Below are the code and all the weights of a small trained network. Each question names an input and a class and asks about switching units off, where a switched-off unit gives its printed mean instead of its output.

import numpy as np


def w(rows, s, z=0):
    codes = np.array(rows[::2]) - 128.0
    scale = np.full(codes.shape[1], s)
    scale[-1] = z or s
    return codes * scale


def norm(h):
    return h / np.sqrt((h * h).mean(-1, keepdims=True) + 1e-5)


def f(y):
    return y / 2 * (1 + np.tanh(0.7978845608 * (y + 0.044715 * y**3)))


def log_softmax(a):
    a = a - a.max(-1, keepdims=True)
    return a - np.log(np.exp(a).sum(-1, keepdims=True))


def net(x, mask):
    res = np.array(x, float).reshape(1, 7) / 4 @ E
    u = 0
    for l in range(2):
        y = f(norm(res) @ A[l][:, :-1].T + A[l][:, -1])
        res = res + np.where(mask[u : u + 16], y, B[l][:, -1]) @ B[l][:, :-1]
        u += 16
    return log_softmax(norm(res)[-1] @ U[:, :-1].T + U[:, -1])


A, B = {}, {}
E = w([
[7,117,233,65],'x0',
[119,118,119,134],'x1',
[132,132,132,124],'x2',
[107,138,38,28],'x3',
[174,2,155,65],'x4',
[134,136,135,123],'x5',
[130,131,131,126],'x6',
],0.0074)
A[0] = w([
[49,115,113,187,177],'0.n0',
[182,13,158,91,207],'0.n1',
[136,174,168,207,110],'0.n2',
[109,147,90,66,169],'0.n3',
[162,106,129,187,143],'0.n4',
[86,101,198,102,50],'0.n5',
[152,93,224,246,254],'0.n6',
[16,121,193,108,175],'0.n7',
[88,136,97,112,68],'0.n8',
[97,190,92,114,47],'0.n9',
[94,96,172,171,91],'0.n10',
[130,161,155,110,153],'0.n11',
[99,114,210,178,15],'0.n12',
[119,73,166,106,36],'0.n13',
[218,41,93,124,77],'0.n14',
[182,171,77,177,133],'0.n15',
],0.013,0.0039)
B[0] = w([
[155,129,122,177,162],'0.n0',
[173,64,148,116,206],'0.n1',
[137,144,128,195,179],'0.n2',
[147,133,47,119,165],'0.n3',
[157,146,152,172,160],'0.n4',
[75,84,139,141,167],'0.n5',
[167,183,253,102,245],'0.n6',
[118,188,135,64,222],'0.n7',
[156,149,110,93,133],'0.n8',
[143,100,94,97,147],'0.n9',
[91,146,164,110,155],'0.n10',
[142,127,110,156,140],'0.n11',
[42,141,141,82,166],'0.n12',
[94,114,148,91,145],'0.n13',
[183,209,73,114,178],'0.n14',
[62,45,145,140,184],'0.n15',
],0.022,0.011)
A[1] = w([
[126,195,113,177,65],'1.n0',
[164,131,231,135,96],'1.n1',
[170,94,145,50,71],'1.n2',
[62,190,159,231,87],'1.n3',
[74,126,83,58,116],'1.n4',
[67,137,184,56,178],'1.n5',
[61,219,73,178,106],'1.n6',
[127,226,211,175,3],'1.n7',
[138,133,129,139,114],'1.n8',
[102,158,207,183,244],'1.n9',
[136,161,93,84,79],'1.n10',
[190,117,189,242,30],'1.n11',
[117,252,116,130,67],'1.n12',
[6,81,94,132,157],'1.n13',
[74,116,113,128,171],'1.n14',
[98,19,103,119,100],'1.n15',
],0.016,0.0032)
B[1] = w([
[96,90,146,102,139],'1.n0',
[142,170,123,64,249],'1.n1',
[59,134,134,186,182],'1.n2',
[55,75,77,147,200],'1.n3',
[108,137,215,174,197],'1.n4',
[167,57,60,121,236],'1.n5',
[134,193,151,69,157],'1.n6',
[125,127,9,202,248],'1.n7',
[134,130,131,131,127],'1.n8',
[128,47,91,113,254],'1.n9',
[143,82,154,140,166],'1.n10',
[116,132,255,127,210],'1.n11',
[78,192,111,104,183],'1.n12',
[174,200,102,203,171],'1.n13',
[158,147,156,142,143],'1.n14',
[112,185,128,179,164],'1.n15',
],0.028,0.0096)
U = w([
[49,63,184,191,252],'0',
[145,232,104,213,19],'1',
[208,159,227,92,128],'2',
[216,86,46,137,74],'3',
[31,147,39,84,147],'4',
[83,254,154,49,84],'5',
[110,41,152,4,53],'6',
],0.021,0.0026)

Each question gives the input, the list of numbers given to net, and the class t.
The units are the neurons (one row each of A and B). Each row of codes is followed by its name. A weight is (code - 128) times the scale printed after its matrix; where a second scale follows, it is the last column's (A, B and U).
mask holds one flag per neuron, layer by layer. A switched-off neuron (its flag False) gives its mean, the last column of its row in B, instead of its output. The means were averaged over made-up inputs and are rounded, as every weight is.
A unit's drop is (log p(t) with every unit on - log p(t) with that unit switched off) / (log p(t) with every unit on - log p(t) with every unit switched off).
The circuit of an input: a set's keep is (log p(t) with only the set's units on - log p(t) with every unit switched off) / (log p(t) with every unit on - log p(t) with every unit switched off). Starting from the 12 units with the biggest drops (on a tie, the unit counted first), units are removed one at a time, each time the one whose removal leaves the highest keep (on an exact tie, the one counted first), for as long as the keep stays at least 0.8.
circuit, biggest first: the units of the circuit, biggest drop first
most important unit: the unit with the biggest drop
k most important neurons: the k neurons with the biggest drops, biggest first
top k neurons in layer l: the k neurons of layer l with the biggest drops, biggest first
input [-3,-1,0,-3,4,1,-6], class 2: most important unit => 0.n1
input [0,-2,1,4,-4,6,-5], class 1: top 2 neurons in layer 0 => (0.n6 0.n7)
input [-7,3,-8,5,0,-4,3], class 1: top 2 neurons in layer 0 => (0.n15 0.n7)
input [-1,5,0,8,2,-7,-2], class 3: top 3 neurons in layer 0 => (0.n7 0.n3 0.n6)
input [7,7,-7,-1,0,5,1], class 4: 2 most important neurons => (1.n5 0.n7)
input [1,5,-5,4,8,2,-4], class 0: circuit, biggest first => (0.n6 1.n2 1.n1)
input [1,7,-8,-1,-8,5,-6], class 4: 4 most important neurons => (0.n1 1.n7 1.n6 1.n12)
input [1,-7,0,-8,-7,-7,-3], class 4: 2 most important neurons => (1.n7 0.n1)
input [1,3,7,-1,-8,-1,-4], class 4: 3 most important neurons => (0.n1 1.n7 1.n6)
input [1,0,-6,7,7,5,0], class 0: top 4 neurons in layer 1 => (1.n1 1.n2 1.n5 1.n7)
input [-7,0,5,0,1,7,7], class 2: top 3 neurons in layer 0 => (0.n7 0.n15 0.n14)
input [-2,8,-7,8,1,4,-5], class 3: 3 most important neurons => (0.n6 0.n7 0.n3)
input [0,-2,-2,7,0,-1,1], class 1: 3 most important neurons => (1.n9 1.n5 0.n7)
input [-5,3,2,-1,-1,1,8], class 0: circuit, biggest first => (0.n15)
input [1,-5,2,-6,-7,0,8], class 4: top 2 neurons in layer 0 => (0.n1 0.n12)
input [-2,5,3,2,5,7,8], class 3: 4 most important neurons => (0.n6 0.n14 0.n1 1.n11)
input [2,6,8,0,4,-3,4], class 6: 3 most important neurons => (1.n7 0.n15 1.n5)
input [0,5,1,1,1,4,-6], class 3: 3 most important neurons => (0.n6 0.n14 0.n1)
input [-6,3,-1,0,4,-3,-7], class 2: top 2 neurons in layer 0 => (0.n4 0.n3)
input [-6,3,-3,-4,-5,-5,-7], class 0: most important unit => 1.n11
input [-1,-3,8,6,-2,8,0], class 1: 2 most important neurons => (0.n6 0.n7)
input [5,1,-4,-7,1,3,-1], class 6: top 2 neurons in layer 0 => (0.n6 0.n14)
